Below is a small trained network, with its code and all its weights. Each question gives an input and a class and asks what happens when units are switched off, that is, made to give their printed mean instead of their output.

import numpy as np


def w(rows, s, z=0):
    codes = np.array(rows[::2]) - 128.0
    scale = np.full(codes.shape[1], s)
    scale[-1] = z or s
    return codes * scale


def f(y):
    return y / 2 * (1 + np.tanh(0.7978845608 * (y + 0.044715 * y**3)))


def log_softmax(a):
    a = a - a.max(-1, keepdims=True)
    return a - np.log(np.exp(a).sum(-1, keepdims=True))


def net(x, mask):
    res = np.array(x, float).reshape(1, 2) / 4 @ E
    y = f(res @ A[0][:, :-1].T + A[0][:, -1])
    res = res + np.where(mask, y, B[0][:, -1]) @ B[0][:, :-1]
    return log_softmax(res[-1] @ U[:, :-1].T + U[:, -1])


A, B = {}, {}
E = w([
[57,199,127,152,253,201,88,11],'x0',
[8,60,55,207,142,139,141,140],'x1',
],0.014)
A[0] = w([
[84,109,71,188,180,167,101,79,186],'N1',
[180,215,180,86,136,160,115,123,70],'N2',
[76,139,90,172,134,185,129,156,181],'N3',
[119,144,152,106,126,173,60,98,144],'N4',
[155,252,175,105,168,138,82,119,130],'N5',
[91,136,58,194,137,134,100,144,254],'N6',
[92,107,138,128,109,131,122,97,83],'N7',
],0.017,0.0043)
B[0] = w([
[118,78,162,114,141,93,144,7,252],'N1',
[62,123,62,128,77,150,90,160,198],'N2',
[170,111,88,182,175,154,140,76,201],'N3',
[113,123,128,117,119,147,180,94,180],'N4',
[46,146,117,91,71,196,213,110,217],'N5',
[217,126,83,217,138,153,132,121,211],'N6',
[121,117,163,140,189,168,113,82,146],'N7',
],0.017,0.03)
U = w([
[125,123,168,140,144,170,121,153,107],'0',
[104,159,165,112,156,115,110,145,39],'1',
[139,78,138,165,150,116,101,98,87],'2',
[158,114,106,178,129,180,146,199,105],'3',
[63,119,104,59,94,197,158,130,141],'4',
[110,131,194,122,112,116,219,93,96],'5',
[151,98,133,106,60,8,124,213,255],'6',
],0.015,0.0065)

Each question gives the input, the list of numbers given to net, and the class t.
The units are the neurons (one row each of A and B). Each row of codes is followed by its name. A weight is (code - 128) times the scale printed after its matrix; where a second scale follows, it is the last column's (A, B and U).
mask holds one flag per neuron, in row order. A switched-off neuron (its flag False) gives its mean, the last column of its row in B, instead of its output. The means were averaged over made-up inputs and are rounded, as every weight is.
A unit's drop is (log p(t) with every unit on - log p(t) with that unit switched off) / (log p(t) with every unit on - log p(t) with every unit switched off).
The circuit of an input: a set's keep is (log p(t) with only the set's units on - log p(t) with every unit switched off) / (log p(t) with every unit on - log p(t) with every unit switched off). Starting from all 7 units, units are removed one at a time, each time the one whose removal leaves the highest keep (on an exact tie, the one counted first), for as long as the keep stays at least 0.8.
circuit, biggest first: the units of the circuit, biggest drop first
unit that matters most: the unit with the biggest drop
k most important neurons: the k neurons with the biggest drops, biggest first
drop of u: that unit's drop, to one decimal
input [-5,7], class 3: circuit, biggest first -> N1; N6
input [-8,5], class 6: circuit, biggest first -> N3; N5; N7
input [2,-1], class 4: unit that matters most -> N1
input [5,2], class 5: 2 most important neurons -> N2; N1
input [-6,3], class 6: 4 most important neurons -> N5; N3; N1; N6
input [7,3], class 5: 3 most important neurons -> N1; N4; N2
input [-5,-3], class 6: drop of N5 -> 0.4
input [-7,-3], class 6: drop of N5 -> 0.2
input [-8,-6], class 6: drop of N5 -> 0.3
input [1,-6], class 4: drop of N2 -> 0.0
input [-1,1], class 3: 2 most important neurons -> N1; N5
